The symbols move the items like this.
gamu: ^>komo, $>dila, §>dale, &>letu, @>vigo
bisi: ^>gese, $>mole, §>nuzu, &>siso, @>laga
vika: ^>lofe, $>goku, §>ziru, &>pulu, @>pepi
repa: ^>dode, $>duzu, §>leno, &>rizu, @>nuzu
tafa: ^>nuzu, $>loti, §>novu, &>bisi, @>nofa
muno: ^>lidi, $>dale, §>neso, &>boma, @>dila
zove: ^>neso, $>losi, §>buzo, &>muno, @>gebe
kata: ^>duzu, $>novu, §>fezi, &>kege, @>loti
siso: ^>topo, $>peve, §>gese, &>fizi, @>repa
mole: ^>siso, $>mivu, §>bisi, &>peve, @>fezi
boma: ^>latu, $>komo, §>lidi, &>pami, @>lado
dila: ^>letu, $>ladu, §>gamu, &>lado, @>buzo
gebe: ^>gamu, $>roru, §>sabo, &>dila, @>fizi
lele: ^>nofa, $>sode, §>gaki, &>vuli, @>moti
vigo: ^>fuma, $>buzo, §>ladu, &>zusi, @>losi
repe: ^>mipu, $>nala, §>moti, &>meba, @>meme
rone: ^>goku, $>gogo, §>duki, &>labu, @>lidi
pami: ^>teru, $>beze, §>latu, &>ziru, @>rone
komo: ^>pami, $>letu, §>boma, &>beze, @>fuma
mivu: ^>peve, $>laga, §>mole, &>leno, @>kata
sabo: ^>dale, $>gebe, §>losi, &>gamu, @>topo
gaki: ^>rufi, $>lele, §>dupu, &>nofa, @>fonu
neso: ^>vena, $>muno, §>zusi, &>lidi, @>gamu
gafa: ^>sasu, $>peda, §>pulu, &>meme, @>zufe
fuma: ^>rone, $>zusi, §>lado, &>gogo, @>muno
meba: ^>tafa, $>dupu, §>mipu, &>loti, @>lele
tatu: ^>lele, $>keme, §>meme, &>sode, @>sona
nuzu: ^>bopi, $>bisi, §>kege, &>gese, @>mivu
novu: ^>kege, $>tafa, §>kata, &>nuzu, @>rufi
zezu: ^>tatu, $>zufe, §>peda, &>keme, @>ziru
zofi: ^>kata, $>mipu, §>lufu, &>novu, @>dupu
peve: ^>fizi, $>leno, §>siso, &>neto, @>duzu
mipu: ^>novu, $>meba, §>zofi, &>tafa, @>gaki
ziru: ^>sona, $>vika, §>teru, &>lofe, @>labu
duki: ^>vika, $>rone, §>beze, &>goku, @>vena
rufi: ^>mole, $>nofa, §>loti, &>mivu, @>lufu
dode: ^>zove, $>rizu, §>neto, &>losi, @>bopi
labu: ^>gafa, $>pepi, §>goku, &>peda, @>latu
teru: ^>lane, $>ziru, §>zufe, &>sona, @>goku
vena: ^>pepi, $>lidi, §>gogo, &>zoki, @>komo
fonu: ^>lufu, $>moti, §>sode, &>zofi, @>nala
lofe: ^>repe, $>pulu, §>sona, &>nala, @>peda
lidi: ^>zoki, $>boma, §>vena, &>latu, @>letu
letu: ^>beze, $>lado, §>komo, &>duki, @>zusi
beze: ^>ziru, $>duki, §>pami, &>vika, @>gogo
sona: ^>moti, $>lofe, §>lane, &>repe, @>gafa
zoki: ^>zezu, $>latu, §>pepi, &>zufe, @>beze
keme: ^>sode, $>lane, §>tatu, &>fonu, @>lofe
dupu: ^>loti, $>gaki, §>meba, &>rufi, @>sode
buzo: ^>zusi, $>zove, §>vigo, &>neso, @>sabo
taku: ^>sabo, $>bopi, §>rizu, &>gebe, @>siso
lufu: ^>fezi, $>zofi, §>vuli, &>kata, @>meba
fizi: ^>vigo, $>neto, §>topo, &>buzo, @>rizu
gese: ^>roru, $>siso, §>bopi, &>topo, @>leno
meme: ^>gaki, $>tatu, §>sasu, &>lele, @>lane
goku: ^>pulu, $>labu, §>vika, &>gafa, @>zoki
loti: ^>bisi, $>rufi, §>tafa, &>mole, @>vuli
sasu: ^>dupu, $>meme, §>nala, &>gaki, @>keme
ladu: ^>lado, $>vigo, §>dila, &>fuma, @>zove
losi: ^>muno, $>sabo, §>zove, &>dale, @>roru
peda: ^>meme, $>zezu, §>gafa, &>tatu, @>teru
fezi: ^>repa, $>kata, §>laga, &>duzu, @>tafa
kege: ^>taku, $>nuzu, §>duzu, &>bopi, @>mole
bopi: ^>gebe, $>gese, §>taku, &>roru, @>peve
neto: ^>buzo, $>dode, §>fizi, &>zove, @>taku
topo: ^>ladu, $>fizi, §>roru, &>vigo, @>dode
gogo: ^>labu, $>vena, §>rone, &>pepi, @>boma
pepi: ^>peda, $>zoki, §>labu, &>zezu, @>pami
nofa: ^>mivu, $>vuli, §>rufi, &>laga, @>zofi
laga: ^>leno, $>fezi, §>mivu, &>repa, @>novu
nala: ^>meba, $>sasu, §>repe, &>dupu, @>tatu
zusi: ^>gogo, $>neso, §>fuma, &>vena, @>dale
roru: ^>dila, $>topo, §>gebe, &>ladu, @>neto
sode: ^>vuli, $>fonu, §>lele, &>lufu, @>repe
leno: ^>neto, $>repa, §>peve, &>dode, @>kege
vuli: ^>laga, $>lufu, §>nofa, &>fezi, @>mipu
dale: ^>boma, $>gamu, §>muno, &>komo, @>ladu
lado: ^>duki, $>fuma, §>letu, &>rone, @>neso
moti: ^>zofi, $>repe, §>fonu, &>mipu, @>sasu
rizu: ^>losi, $>taku, §>dode, &>sabo, @>gese
lane: ^>fonu, $>sona, §>keme, &>moti, @>pulu
pulu: ^>nala, $>gafa, §>lofe, &>sasu, @>zezu
latu: ^>zufe, $>pami, §>zoki, &>teru, @>duki
duzu: ^>rizu, $>kege, §>repa, &>taku, @>bisi
zufe: ^>keme, $>teru, §>zezu, &>lane, @>vika

In the rows, zero is written as 509.

The rows follow the links: the fewer symbols apart two items are, the more alike their rows tend to be.

Each row is also shifted at random along 4 hidden directions that mean nothing.

Some items, each with a row of numbers:
peda	768,550,503,525,461,544,475,647,525,463,606,443,550,255,580,438,425,532,242,669,292,387,521,409,510,478,422,476,558,483,461,407,384,590,488,498,556,630,507,554,297,541,597,567,382,547,525,438,428,499,489,500
gogo	699,294,646,456,534,492,379,427,500,407,654,329,601,406,532,436,642,519,429,602,357,459,604,447,495,419,479,455,498,443,594,387,498,549,454,386,463,516,398,555,415,470,618,476,466,648,535,514,519,617,455,491
zoki	590,541,530,523,565,502,485,507,498,468,451,449,545,516,574,521,427,530,447,442,617,570,444,523,451,518,490,547,586,463,511,539,445,515,469,493,463,566,606,505,461,481,544,431,482,488,543,515,488,478,503,490
goku	467,434,629,487,581,508,453,483,485,435,453,379,574,551,543,509,510,574,450,448,640,562,443,455,384,447,503,499,573,438,555,506,483,519,452,468,422,578,597,476,478,496,578,424,497,507,548,548,506,502,510,467
komo	766,726,457,527,459,438,542,580,483,565,515,606,511,434,582,470,349,396,440,549,459,528,536,485,613,590,522,573,544,480,511,531,503,538,552,531,596,522,477,594,482,510,522,528,458,476,483,457,475,444,506,552
sona	933,561,463,486,496,545,556,590,526,500,504,500,522,438,553,535,461,540,405,576,473,469,499,499,485,493,462,497,548,506,427,421,445,544,483,512,482,608,536,523,432,537,531,516,417,512,484,450,494,511,541,505
bisi	350,525,469,590,461,495,521,563,509,522,496,560,469,451,478,475,506,493,424,577,459,435,502,503,528,526,486,503,474,552,475,531,476,494,558,558,577,531,518,511,438,540,476,609,528,471,468,494,471,520,504,494
nuzu	673,306,642,488,511,471,491,412,500,475,437,455,471,624,413,516,708,560,496,529,625,509,512,504,375,445,517,466,419,487,525,472,574,441,517,488,378,521,518,471,543,555,514,551,578,499,413,555,549,637,549,508
rizu	354,597,469,568,480,475,457,562,510,504,550,608,446,374,511,499,481,452,437,534,336,485,543,555,615,609,501,553,504,527,493,551,452,521,522,532,604,449,489,545,451,499,471,581,493,525,517,455,457,491,447,556
leno	636,638,374,549,469,483,605,516,525,597,457,674,421,560,490,545,465,444,595,492,544,526,516,611,593,605,525,566,464,573,440,581,536,462,577,579,564,458,500,525,575,519,415,562,542,440,455,483,517,495,533,545
kata	307,474,528,505,492,539,498,544,516,503,507,542,463,487,452,546,581,549,482,526,455,472,504,501,482,497,505,476,485,528,478,486,498,504,502,522,504,503,514,472,515,546,482,562,509,519,497,499,514,518,510,517
meme	805,504,554,559,586,498,510,581,494,439,314,468,525,555,521,580,481,579,338,478,700,533,378,526,361,485,461,514,577,476,434,490,394,505,467,535,411,663,701,476,414,541,514,489,460,445,460,495,485,519,547,449
moti	558,447,552,438,504,572,476,599,508,501,590,507,540,477,448,569,612,548,549,556,333,455,569,430,546,429,532,407,517,506,534,391,526,573,463,499,545,487,420,487,565,523,504,533,470,612,546,487,558,509,507,495
kege	508,439,518,581,502,470,525,469,505,506,411,516,473,575,455,495,560,513,475,518,632,490,470,543,446,510,493,517,452,533,488,551,509,449,552,541,474,534,570,489,488,534,482,559,576,445,440,535,502,570,531,483
fonu	650,680,424,478,465,564,598,662,514,602,499,653,489,532,474,588,438,494,608,500,451,505,508,476,599,524,558,477,535,551,483,506,547,547,525,590,610,483,488,484,631,541,428,548,499,490,528,484,538,394,547,523
taku	369,571,495,604,544,438,500,489,494,504,365,581,451,575,497,532,473,481,485,422,656,573,440,603,487,600,520,586,512,524,488,639,465,453,534,551,501,495,623,502,502,501,452,522,569,427,479,518,475,498,494,506
teru	508,520,547,440,496,552,508,543,509,511,588,459,562,480,537,487,482,529,521,531,443,502,533,410,512,449,523,466,545,478,550,449,540,559,483,478,515,522,462,509,534,518,562,478,476,550,550,516,524,466,518,509
neto	524,483,575,437,463,485,463,460,502,527,605,570,450,488,458,521,629,471,584,515,346,529,614,508,583,538,564,509,453,494,561,489,594,505,512,471,517,383,372,529,608,519,495,542,538,583,502,499,538,534,482,594
gebe	337,528,517,564,488,464,478,456,500,510,533,508,479,470,520,425,470,468,465,510,519,514,504,505,521,558,515,554,479,507,544,596,515,474,554,512,540,479,515,528,470,500,527,532,556,470,505,533,465,512,480,534
lufu	351,375,480,487,523,597,526,470,540,508,552,473,505,572,442,541,607,584,646,482,507,471,509,517,481,449,507,448,465,570,502,503,550,499,496,517,499,464,493,440,576,500,476,510,558,536,551,555,543,528,516,479
pepi	384,516,518,460,541,552,463,521,513,485,605,452,576,443,561,513,485,513,548,496,401,517,545,478,555,489,514,493,563,483,550,468,491,564,452,466,534,482,460,525,511,461,550,438,456,588,592,499,520,469,471,507
fuma	601,466,634,471,523,424,432,466,477,458,507,448,546,484,535,488,553,475,411,534,495,545,553,484,487,496,516,524,525,423,561,454,505,519,484,436,452,529,474,559,469,506,577,481,476,553,469,495,516,569,490,530
keme	650,490,470,493,511,571,489,613,531,468,581,463,562,356,534,534,517,536,404,612,330,423,533,490,544,464,445,459,547,518,453,373,409,580,459,494,537,574,473,532,394,513,537,524,396,586,526,447,497,528,493,479
mivu	355,358,617,522,507,497,464,487,501,464,471,466,487,530,428,506,646,565,434,541,532,472,495,481,407,453,495,455,455,500,527,482,513,480,513,500,447,533,532,472,483,547,518,562,551,511,459,536,514,590,518,493
lidi	545,475,564,516,539,454,493,427,480,502,487,434,581,592,537,460,489,469,549,485,636,554,513,479,488,487,536,527,517,465,590,531,556,499,523,478,487,519,511,536,523,473,548,446,542,494,506,553,532,522,510,475

From each start, follow one symbol. Which item do you reach?
Answers are names.
start 447,581,435,576,555,506,503,511,508,493,496,468,569,481,594,471,365,483,490,473,570,525,463,534,540,538,488,561,570,511,512,574,439,529,502,511,554,543,574,533,430,448,529,442,490,489,563,510,469,458,471,464
&: vika
start 779,659,470,424,474,540,654,522,506,622,468,573,511,667,525,542,399,500,671,443,671,585,486,463,501,495,570,511,533,511,510,525,638,504,539,550,483,514,513,483,681,542,497,454,529,440,498,539,562,408,599,538
$: zufe
start 532,546,560,480,487,452,509,447,488,549,498,588,437,580,474,513,549,470,590,447,545,578,533,530,524,563,569,542,466,494,550,575,601,463,543,509,491,419,473,502,624,526,480,521,574,486,483,535,534,502,515,575
&: buzo
start 373,646,385,592,488,550,551,638,534,532,460,612,430,408,518,541,404,534,412,512,464,464,438,559,529,584,461,541,533,573,394,563,398,513,520,589,579,548,607,487,429,539,445,574,477,447,517,461,441,445,502,511
^: bisi
start 341,550,386,510,504,585,574,552,532,543,559,481,583,503,548,499,415,506,594,541,494,459,504,481,561,472,490,476,540,563,495,487,500,554,511,532,577,534,490,512,506,476,509,472,482,518,560,511,519,466,529,454
§: sona
start 618,732,428,567,463,477,633,614,497,604,341,700,395,584,493,560,390,491,473,462,662,557,423,550,491,598,528,569,507,549,415,615,511,461,578,625,524,544,632,484,554,588,419,586,541,353,426,491,479,429,576,545
$: fezi
start 466,208,626,452,557,585,449,403,537,431,541,367,509,575,418,545,759,647,567,493,527,473,508,510,373,385,487,419,452,522,531,435,533,481,449,457,379,497,501,424,543,519,527,495,554,580,524,564,557,627,514,476
@: mipu
start 218,608,426,559,443,546,511,658,526,532,581,613,459,331,498,503,468,498,409,601,276,411,536,486,608,552,480,487,504,561,448,497,438,553,526,565,635,504,474,522,428,537,471,625,459,519,520,446,454,471,478,530
@: tafa
start 498,550,423,515,510,579,500,646,528,483,582,509,560,361,543,540,470,523,435,596,317,421,526,495,586,486,453,465,566,534,447,414,400,591,465,522,593,562,487,530,416,498,508,531,400,580,554,431,487,484,486,470
§: meme
start 442,607,396,498,490,569,607,561,526,577,540,522,562,531,553,488,371,493,601,523,537,488,491,465,550,480,513,492,537,543,495,512,540,543,532,548,573,536,501,504,541,493,508,478,493,482,548,522,518,430,550,474
&: meme
start 382,507,437,583,533,477,531,461,512,522,426,570,467,588,473,525,520,487,563,464,623,524,478,610,526,564,511,550,473,555,480,598,502,455,551,550,521,481,556,506,521,491,439,529,568,457,478,519,512,535,509,492
§: siso
start 615,485,554,549,472,481,497,565,505,487,463,535,450,438,463,495,567,534,340,590,466,450,495,486,459,511,476,493,470,508,468,485,464,487,533,533,497,563,546,509,424,570,509,616,503,479,433,482,468,554,520,517
^: siso
start 510,569,446,536,494,555,587,577,508,568,454,574,500,599,458,537,465,533,607,472,588,505,454,476,507,490,542,470,511,565,503,568,551,506,540,585,566,513,560,451,594,527,447,533,566,450,536,549,522,430,548,473
&: nofa
start 768,569,504,470,505,546,533,630,509,515,476,570,511,496,489,598,513,535,491,519,447,502,505,490,521,488,513,472,551,504,461,434,486,556,477,534,527,542,517,496,539,540,477,524,446,534,502,458,529,470,540,506
&: dupu
start 728,593,538,559,512,424,497,521,474,505,439,496,545,499,567,450,397,448,392,518,598,545,479,487,499,549,509,560,540,453,530,546,483,512,537,505,518,571,563,560,432,504,546,488,499,451,475,509,473,493,506,494
^: latu
start 579,456,627,427,498,455,443,462,482,479,589,455,560,481,521,479,586,461,496,561,400,525,612,456,544,476,536,494,503,435,593,418,556,541,489,433,488,482,383,572,526,498,580,484,476,603,490,494,543,560,492,542
$: fuma
start 399,495,509,475,531,562,528,578,503,516,497,527,554,580,454,583,550,539,615,485,505,509,501,476,525,449,546,443,538,524,528,475,540,546,487,530,535,500,500,468,601,508,470,487,511,549,542,519,562,473,529,467
$: nala
start 674,586,550,489,490,435,496,513,474,529,512,530,536,499,552,478,461,431,470,531,502,547,545,478,550,537,541,535,527,459,548,494,537,522,525,487,522,507,466,574,510,504,545,500,489,511,481,490,514,502,505,544
$: lado
start 415,631,488,582,509,439,512,518,485,528,401,619,440,537,504,521,440,458,483,433,609,574,453,576,519,614,534,592,511,512,491,646,493,462,551,554,536,478,596,511,518,515,458,538,559,428,489,515,471,467,498,540
$: rizu
